Here is a tiny trained network, its code and every weight. The questions are about switching its units off for an input and a class, where a switched-off unit gives its printed mean instead of its output.

import numpy as np


def w(rows, s, z=0):
    codes = np.array(rows[::2]) - 128.0
    scale = np.full(codes.shape[1], s)
    scale[-1] = z or s
    return codes * scale


def f(y):
    return y / 2 * (1 + np.tanh(0.7978845608 * (y + 0.044715 * y**3)))


def log_softmax(a):
    a = a - a.max(-1, keepdims=True)
    return a - np.log(np.exp(a).sum(-1, keepdims=True))


def net(x, mask):
    res = np.array(x, float).reshape(1, 8) / 4 @ E
    y = f(res @ A[0][:, :-1].T + A[0][:, -1])
    res = res + np.where(mask, y, B[0][:, -1]) @ B[0][:, :-1]
    return log_softmax(res[-1] @ U[:, :-1].T + U[:, -1])


A, B = {}, {}
E = w([
[69,121,1,80,86,141,82,102,75,112],'x0',
[84,234,109,142,189,98,160,65,192,177],'x1',
[101,113,124,116,142,129,203,128,103,151],'x2',
[137,132,122,129,129,137,122,125,128,132],'x3',
[85,113,84,204,194,163,84,157,129,58],'x4',
[90,132,176,109,47,222,208,75,194,57],'x5',
[125,208,222,185,104,158,107,71,30,90],'x6',
[137,137,125,138,118,117,106,132,135,117],'x7',
],0.0089)
A[0] = w([
[160,129,174,56,55,107,64,106,162,185,254],'N0',
[56,161,138,114,71,179,178,98,202,68,22],'N1',
[68,141,78,64,84,149,102,108,107,128,46],'N2',
[138,117,177,159,129,105,179,183,209,119,48],'N3',
[74,255,84,146,172,117,148,54,218,181,63],'N4',
[133,55,68,122,117,130,139,180,249,185,43],'N5',
[74,151,54,104,82,126,117,138,120,125,24],'N6',
[160,114,134,93,66,199,146,156,173,70,87],'N7',
[184,134,158,184,142,120,162,170,172,136,53],'N8',
[90,98,115,200,189,194,59,169,161,58,149],'N9',
],0.0083,0.0039)
B[0] = w([
[32,144,111,107,128,129,254,185,151,126,255],'N0',
[75,126,64,121,189,10,51,151,35,247,219],'N1',
[204,123,202,90,217,166,106,61,151,36,194],'N2',
[189,138,164,72,185,176,49,66,150,80,176],'N3',
[220,2,170,178,87,140,209,208,60,99,255],'N4',
[77,192,149,240,18,188,115,39,36,175,240],'N5',
[151,51,223,92,222,83,89,10,154,95,180],'N6',
[181,99,133,133,135,73,117,185,62,226,205],'N7',
[164,153,177,102,191,69,73,70,196,109,170],'N8',
[106,189,92,29,103,172,230,177,132,118,234],'N9',
],0.0072,0.0077)
U = w([
[182,62,130,150,65,191,146,181,98,92,143],'0',
[108,162,67,148,195,61,44,188,93,216,25],'1',
[78,206,173,226,37,233,102,46,70,116,145],'2',
[166,125,174,49,216,180,80,2,193,72,1],'3',
[86,174,89,69,127,187,229,156,164,116,139],'4',
[85,142,107,127,129,166,166,136,137,120,194],'5',
],0.0089,0.0045)

Each question gives the input, the list of numbers given to net, and the class t.
The units are the neurons (one row each of A and B). Each row of codes is followed by its name. A weight is (code - 128) times the scale printed after its matrix; where a second scale follows, it is the last column's (A, B and U).
mask holds one flag per neuron, in row order. A switched-off neuron (its flag False) gives its mean, the last column of its row in B, instead of its output. The means were averaged over made-up inputs and are rounded, as every weight is.
A unit's drop is (log p(t) with every unit on - log p(t) with that unit switched off) / (log p(t) with every unit on - log p(t) with every unit switched off).
The circuit of an input: a set's keep is (log p(t) with only the set's units on - log p(t) with every unit switched off) / (log p(t) with every unit on - log p(t) with every unit switched off). Starting from all 10 units, units are removed one at a time, each time the one whose removal leaves the highest keep (on an exact tie, the one counted first), for as long as the keep stays at least 0.8.
circuit, biggest first: the units of the circuit, biggest drop first
most important unit: the unit with the biggest drop
top k neurons: the k neurons with the biggest drops, biggest first
drop when u is switched off: that unit's drop, to one decimal
input [5,7,-5,2,5,-1,2,6], class 0: most important unit => N4
input [2,-3,2,-8,-7,7,3,-1], class 1: circuit, biggest first => (N1; N7)
input [-7,-1,-5,-7,2,0,6,1], class 3: circuit, biggest first => (N5; N8)
input [-8,-3,3,3,2,3,-4,-1], class 3: top 2 neurons => (N3; N8)
input [8,-7,6,-6,4,5,-8,-2], class 2: top 2 neurons => (N5; N4)
input [2,6,-6,4,4,7,-5,-3], class 1: top 3 neurons => (N1; N7; N0)
input [1,1,-2,4,2,4,2,-4], class 1: top 2 neurons => (N1; N5)
input [-6,8,3,-1,-4,-6,4,4], class 0: top 2 neurons => (N4; N1)
input [-2,-7,7,-8,8,7,-1,-2], class 4: top 4 neurons => (N9; N4; N5; N6)
input [-2,2,3,2,1,8,-8,8], class 1: top 2 neurons => (N1; N7)
input [-3,2,-5,-8,-6,-4,-1,4], class 4: top 2 neurons => (N0; N1)
input [-7,0,-6,-2,-7,-2,-3,-6], class 3: top 2 neurons => (N3; N8)
input [-1,-2,-7,-3,-8,-6,-1,2], class 4: top 3 neurons => (N0; N1; N7)
input [1,0,-2,-4,5,4,2,7], class 4: circuit, biggest first => (N9)
input [-5,8,6,-5,6,4,8,-8], class 0: top 2 neurons => (N4; N5)
input [7,-1,-6,5,-3,-6,-3,-3], class 3: drop when N2 is switched off => 0.3
input [-8,1,0,5,-1,0,5,3], class 3: drop when N8 is switched off => 0.1
input [-7,-2,-3,-2,-7,6,-3,-5], class 3: drop when N4 is switched off => 0.5
